Below is a small trained network, with its code and all its weights. Each question gives an input and a class and asks what happens when units are switched off, that is, made to give their printed mean instead of their output.

import numpy as np


def w(rows, s, z=0):
    codes = np.array(rows[::2]) - 128.0
    scale = np.full(codes.shape[1], s)
    scale[-1] = z or s
    return codes * scale


def norm(h):
    return h / np.sqrt((h * h).mean(-1, keepdims=True) + 1e-5)


def f(y):
    return np.maximum(y, 0)


def log_softmax(a):
    a = a - a.max(-1, keepdims=True)
    return a - np.log(np.exp(a).sum(-1, keepdims=True))


def net(x, mask):
    res = np.array(x, float).reshape(1, 8) / 4 @ E
    u = 0
    for l in range(2):
        y = f(norm(res) @ A[l][:, :-1].T + A[l][:, -1])
        res = res + np.where(mask[u : u + 13], y, B[l][:, -1]) @ B[l][:, :-1]
        u += 13
    return log_softmax(norm(res)[-1] @ U[:, :-1].T + U[:, -1])


A, B = {}, {}
E = w([
[192,85,136,159,128,62,123,66,153],'x0',
[118,46,144,233,89,168,126,121,2],'x1',
[120,131,123,132,118,123,128,125,131],'x2',
[100,125,155,215,199,96,47,174,144],'x3',
[131,130,133,127,125,131,126,127,126],'x4',
[133,127,128,123,130,130,116,128,123],'x5',
[145,63,117,118,76,154,118,175,192],'x6',
[66,86,170,99,162,141,142,75,149],'x7',
],0.0071)
A[0] = w([
[116,56,93,188,90,215,187,98,7,45],'0.n1',
[218,84,99,127,105,90,134,9,130,66],'0.n2',
[145,115,189,200,98,53,107,102,139,168],'0.n3',
[31,185,155,75,78,214,155,217,60,56],'0.n4',
[144,1,95,141,77,162,157,176,165,98],'0.n5',
[223,200,48,144,88,114,144,171,117,88],'0.n6',
[34,83,188,158,165,163,121,84,153,149],'0.n7',
[156,94,81,85,86,114,198,87,111,2],'0.n8',
[68,64,167,88,140,191,151,11,144,83],'0.n9',
[134,181,158,176,179,122,218,64,24,88],'0.n10',
[162,151,87,37,53,213,174,70,43,28],'0.n11',
[121,206,130,130,143,78,134,64,61,30],'0.n12',
[228,201,90,210,77,131,152,193,67,87],'0.n13',
],0.009,0.0082)
B[0] = w([
[244,188,137,137,92,85,85,69,62,254],'0.n1',
[166,65,88,190,209,179,187,104,175,195],'0.n2',
[140,141,86,149,155,170,131,144,98,227],'0.n3',
[167,78,37,161,214,180,162,56,183,218],'0.n4',
[74,123,179,98,106,211,37,95,150,217],'0.n5',
[61,57,110,62,132,69,117,114,133,202],'0.n6',
[162,93,95,96,113,83,128,185,81,224],'0.n7',
[63,168,156,205,137,121,170,246,164,156],'0.n8',
[89,47,86,63,118,43,125,162,97,208],'0.n9',
[79,101,166,113,118,189,30,109,161,201],'0.n10',
[80,165,187,190,157,98,150,249,167,212],'0.n11',
[63,98,195,106,163,163,44,126,224,153],'0.n12',
[122,14,107,61,148,80,110,157,63,224],'0.n13',
],0.011,0.0071)
A[1] = w([
[171,160,160,186,81,86,88,238,30,216],'1.n1',
[41,160,207,103,108,168,52,10,150,86],'1.n2',
[121,254,109,67,45,47,128,55,175,40],'1.n3',
[167,76,131,107,6,174,124,131,206,76],'1.n4',
[165,153,158,93,109,66,234,90,230,135],'1.n5',
[138,103,91,233,192,181,58,210,70,162],'1.n6',
[76,98,195,97,38,207,82,80,148,3],'1.n7',
[174,181,199,132,67,142,163,28,32,83],'1.n8',
[137,186,86,20,173,114,150,93,209,180],'1.n9',
[196,105,162,162,8,150,207,148,135,130],'1.n10',
[186,47,125,251,162,141,160,11,131,109],'1.n11',
[28,105,211,173,103,142,100,153,178,100],'1.n12',
[66,63,169,82,116,94,196,84,47,76],'1.n13',
],0.0071,0.0059)
B[1] = w([
[113,200,191,118,78,87,128,145,180,212],'1.n1',
[87,110,254,112,101,240,98,145,205,144],'1.n2',
[196,183,138,190,68,123,131,124,20,134],'1.n3',
[20,136,211,134,231,139,64,114,141,145],'1.n4',
[139,193,146,199,104,64,140,144,61,161],'1.n5',
[79,191,138,112,147,126,254,148,186,254],'1.n6',
[99,166,252,142,162,187,35,80,207,135],'1.n7',
[197,186,138,183,54,134,106,117,191,144],'1.n8',
[218,140,153,176,45,145,103,63,57,211],'1.n9',
[66,175,128,94,173,53,153,134,129,135],'1.n10',
[143,143,52,82,76,193,172,45,159,182],'1.n11',
[167,203,153,195,168,139,115,141,30,152],'1.n12',
[66,104,62,111,135,56,105,205,66,152],'1.n13',
],0.0082,0.0096)
U = w([
[113,20,59,23,126,11,99,193,30,146],'0',
[234,221,176,181,5,146,114,66,69,225],'1',
[170,106,8,168,229,245,242,65,210,110],'2',
[54,210,199,179,143,85,227,223,176,87],'3',
[70,113,223,101,151,229,5,98,184,4],'4',
],0.016,0.0033)

Each question gives the input, the list of numbers given to net, and the class t.
The units are the neurons (one row each of A and B). Each row of codes is followed by its name. A weight is (code - 128) times the scale printed after its matrix; where a second scale follows, it is the last column's (A, B and U).
mask holds one flag per neuron, layer by layer. A switched-off neuron (its flag False) gives its mean, the last column of its row in B, instead of its output. The means were averaged over made-up inputs and are rounded, as every weight is.
A unit's drop is (log p(t) with every unit on - log p(t) with that unit switched off) / (log p(t) with every unit on - log p(t) with every unit switched off).
The circuit of an input: a set's keep is (log p(t) with only the set's units on - log p(t) with every unit switched off) / (log p(t) with every unit on - log p(t) with every unit switched off). Starting from the 12 units with the biggest drops (on a tie, the unit counted first), units are removed one at a time, each time the one whose removal leaves the highest keep (on an exact tie, the one counted first), for as long as the keep stays at least 0.8.
units of the circuit, in order: the units of the circuit, biggest drop first
most important unit: the unit with the biggest drop
top k neurons: the k neurons with the biggest drops, biggest first
top k neurons in layer l: the k neurons of layer l with the biggest drops, biggest first
input [-5,4,-1,6,-8,1,-2,5], class 3: most important unit : 1.n6
input [6,-5,-6,5,-4,2,-7,2], class 4: top 2 neurons in layer 0 : (0.n12 0.n4)
input [5,5,4,-4,-3,-7,0,-5], class 0: top 2 neurons : (0.n13 0.n6)
input [5,5,-2,7,-1,8,2,5], class 3: top 2 neurons : (0.n4 1.n6)
input [3,5,0,1,0,-8,-5,3], class 1: top 2 neurons in layer 0 : (0.n1 0.n5)
input [8,-8,-6,-2,-2,-7,3,-2], class 1: top 3 neurons in layer 1 : (1.n9 1.n5 1.n6)
input [-7,7,3,7,6,6,2,-1], class 1: top 2 neurons : (0.n1 0.n2)
input [-8,2,-6,2,-6,-1,-7,8], class 0: top 2 neurons : (0.n7 0.n9)
input [-4,-3,-1,0,-6,-3,-8,-7], class 4: top 4 neurons : (0.n12 0.n10 0.n7 0.n9)
input [-2,-8,-4,8,-1,8,1,-8], class 0: top 3 neurons in layer 0 : (0.n6 0.n11 0.n1)
input [7,-8,-1,4,4,0,-4,-1], class 1: top 2 neurons : (0.n4 1.n9)
input [1,-4,-8,5,-8,3,4,2], class 3: top 3 neurons in layer 0 : (0.n4 0.n6 0.n1)
input [5,-3,-1,-7,3,7,7,-5], class 3: top 2 neurons in layer 0 : (0.n8 0.n11)
input [-5,4,6,-7,8,0,-8,-2], class 4: top 2 neurons : (0.n10 0.n12)
input [-7,-4,0,2,-7,-8,-1,6], class 2: units of the circuit, in order : (0.n4)
input [5,-4,-2,-2,4,2,-5,-6], class 0: top 2 neurons : (0.n6 0.n4)
input [8,2,3,2,5,-5,-3,-7], class 2: top 2 neurons in layer 0 : (0.n2 0.n3)
input [5,7,3,3,-2,3,8,6], class 4: top 3 neurons : (0.n5 0.n13 1.n9)
input [6,6,-7,-6,8,4,-8,6], class 4: top 2 neurons : (0.n10 0.n12)
input [-7,0,7,-8,3,-4,2,-1], class 3: units of the circuit, in order : (0.n11)
input [0,7,6,6,-3,1,8,-4], class 4: top 2 neurons : (0.n5 1.n9)
